Below is a small trained network, with its code and all its weights. Each question gives an input and a class and asks what happens when units are switched off, that is, made to give their printed mean instead of their output.

import numpy as np


def w(rows, s, z=0):
    codes = np.array(rows[::2]) - 128.0
    scale = np.full(codes.shape[1], s)
    scale[-1] = z or s
    return codes * scale


def norm(h):
    return h / np.sqrt((h * h).mean(-1, keepdims=True) + 1e-5)


def f(y):
    return np.maximum(y, 0)


def log_softmax(a):
    a = a - a.max(-1, keepdims=True)
    return a - np.log(np.exp(a).sum(-1, keepdims=True))


def net(x, mask):
    res = np.array(x, float).reshape(1, 5) / 4 @ E
    u = 0
    for l in range(3):
        y = f(norm(res) @ A[l][:, :-1].T + A[l][:, -1])
        res = res + np.where(mask[u : u + 8], y, B[l][:, -1]) @ B[l][:, :-1]
        u += 8
    return log_softmax(norm(res)[-1] @ U[:, :-1].T + U[:, -1])


A, B = {}, {}
E = w([
[155,100,190,99,114],'x0',
[139,133,173,189,171],'x1',
[127,131,127,127,127],'x2',
[113,107,131,167,48],'x3',
[255,107,94,141,136],'x4',
],0.0069)
A[0] = w([
[122,88,156,17,220,49],'L0N1',
[156,235,107,45,203,8],'L0N2',
[137,115,85,1,119,49],'L0N3',
[197,89,113,94,122,88],'L0N4',
[134,146,104,104,54,124],'L0N5',
[216,134,191,53,99,92],'L0N6',
[113,92,92,116,65,162],'L0N7',
[143,89,191,64,113,2],'L0N8',
],0.0092,0.0048)
B[0] = w([
[130,186,145,158,180,247],'L0N1',
[120,185,112,208,151,233],'L0N2',
[147,71,108,134,217,228],'L0N3',
[158,201,132,119,99,241],'L0N4',
[119,73,161,206,162,215],'L0N5',
[95,99,148,114,160,255],'L0N6',
[131,97,137,149,96,249],'L0N7',
[144,96,255,79,155,161],'L0N8',
],0.0096,0.0034)
A[1] = w([
[105,62,77,97,167,181],'L1N1',
[105,129,178,225,228,49],'L1N2',
[95,128,10,166,147,117],'L1N3',
[195,160,108,88,90,73],'L1N4',
[154,159,177,188,170,3],'L1N5',
[126,188,128,77,179,74],'L1N6',
[70,181,187,93,126,79],'L1N7',
[64,116,138,104,119,191],'L1N8',
],0.013,0.0023)
B[1] = w([
[254,93,12,139,24,151],'L1N1',
[164,70,107,114,55,245],'L1N2',
[156,73,235,61,198,182],'L1N3',
[92,181,96,81,77,146],'L1N4',
[139,54,101,118,74,194],'L1N5',
[86,165,91,236,139,171],'L1N6',
[124,145,84,82,178,166],'L1N7',
[171,141,92,114,182,160],'L1N8',
],0.0092,0.012)
A[2] = w([
[196,221,118,137,92,134],'L2N1',
[237,175,33,126,87,98],'L2N2',
[166,65,206,166,243,85],'L2N3',
[94,123,185,200,56,90],'L2N4',
[117,163,179,254,150,252],'L2N5',
[238,122,213,135,91,60],'L2N6',
[7,188,70,9,137,103],'L2N7',
[31,77,135,117,112,125],'L2N8',
],0.0084,0.004)
B[2] = w([
[12,148,144,116,184,161],'L2N1',
[51,119,106,92,104,255],'L2N2',
[44,132,253,144,78,223],'L2N3',
[91,98,105,240,231,161],'L2N4',
[39,181,99,195,143,183],'L2N5',
[85,199,74,58,225,239],'L2N6',
[62,159,104,74,66,171],'L2N7',
[219,158,69,105,216,160],'L2N8',
],0.0079,0.0057)
U = w([
[87,75,130,102,119,234],'0',
[212,63,91,127,118,161],'1',
[78,172,66,50,149,98],'2',
[90,133,136,230,177,104],'3',
[135,104,246,73,149,121],'4',
[148,152,157,132,37,84],'5',
[201,221,187,151,28,34],'6',
[169,219,202,114,13,2],'7',
],0.014,0.0094)

Each question gives the input, the list of numbers given to net, and the class t.
The units are the neurons (one row each of A and B). Each row of codes is followed by its name. A weight is (code - 128) times the scale printed after its matrix; where a second scale follows, it is the last column's (A, B and U).
mask holds one flag per neuron, layer by layer. A switched-off neuron (its flag False) gives its mean, the last column of its row in B, instead of its output. The means were averaged over made-up inputs and are rounded, as every weight is.
A unit's drop is (log p(t) with every unit on - log p(t) with that unit switched off) / (log p(t) with every unit on - log p(t) with every unit switched off).
The circuit of an input: a set's keep is (log p(t) with only the set's units on - log p(t) with every unit switched off) / (log p(t) with every unit on - log p(t) with every unit switched off). Starting from the 12 units with the biggest drops (on a tie, the unit counted first), units are removed one at a time, each time the one whose removal leaves the highest keep (on an exact tie, the one counted first), for as long as the keep stays at least 0.8.
circuit, biggest first: the units of the circuit, biggest drop first
k most important neurons: the k neurons with the biggest drops, biggest first
k most important neurons of layer l: the k neurons of layer l with the biggest drops, biggest first
input [4,-4,-5,6,2], class 3: 3 most important neurons => (L1N2; L1N3; L0N5)
input [-2,-6,4,6,-2], class 1: circuit, biggest first => (L0N4; L1N1; L0N2; L1N8)
input [-7,-7,4,-4,1], class 1: circuit, biggest first => (L1N1)
input [6,0,4,-8,-5], class 3: 2 most important neurons of layer 1 => (L1N6; L1N3)
input [2,-6,3,7,-7], class 2: circuit, biggest first => (L1N2; L2N8)
input [3,3,-3,-1,-5], class 2: 3 most important neurons => (L1N7; L0N5; L0N3)
input [-7,-5,3,0,-5], class 4: 2 most important neurons of layer 1 => (L1N3; L1N2)
input [2,6,-1,5,-7], class 2: circuit, biggest first => (L1N7; L0N5; L2N8)
input [-3,-8,-2,4,0], class 1: circuit, biggest first => (L1N1; L0N3)
input [5,5,-5,-2,6], class 2: circuit, biggest first => (L0N4; L2N6; L2N2)
input [4,-1,1,-2,-3], class 4: 4 most important neurons => (L0N8; L1N1; L2N3; L0N2)
input [-1,3,-2,8,7], class 3: 3 most important neurons => (L1N2; L2N4; L1N7)
input [5,7,3,-1,8], class 2: 2 most important neurons of layer 0 => (L0N4; L0N5)
input [8,6,-2,-1,5], class 4: circuit, biggest first => (L2N3)
input [-8,4,6,-2,-1], class 4: circuit, biggest first => (L1N3; L2N3)
input [7,-3,-1,-2,-2], class 4: 2 most important neurons of layer 2 => (L2N3; L2N2)
input [5,-1,-1,0,4], class 4: 3 most important neurons => (L0N8; L0N6; L1N1)
input [-3,8,-5,-7,-3], class 1: 3 most important neurons of layer 2 => (L2N3; L2N6; L2N1)
input [4,6,-6,8,4], class 3: 2 most important neurons => (L1N2; L2N4)
input [-3,-4,-3,5,5], class 2: circuit, biggest first => (L1N2)
input [8,-3,-4,8,-2], class 3: circuit, biggest first => (L1N2; L2N4)
input [-4,4,-1,-8,4], class 3: circuit, biggest first => (L0N2; L2N3)
input [3,-1,1,5,-7], class 2: 2 most important neurons => (L1N3; L1N2)
input [1,-4,-1,-6,1], class 3: 2 most important neurons => (L0N1; L0N2)
input [6,8,3,3,0], class 1: 2 most important neurons of layer 2 => (L2N3; L2N2)
input [-6,-4,4,3,3], class 4: 2 most important neurons => (L1N3; L1N2)
input [-1,3,-1,8,-7], class 3: circuit, biggest first => (L2N4)
input [-7,8,6,-6,-4], class 1: 4 most important neurons => (L1N2; L1N5; L0N1; L2N2)
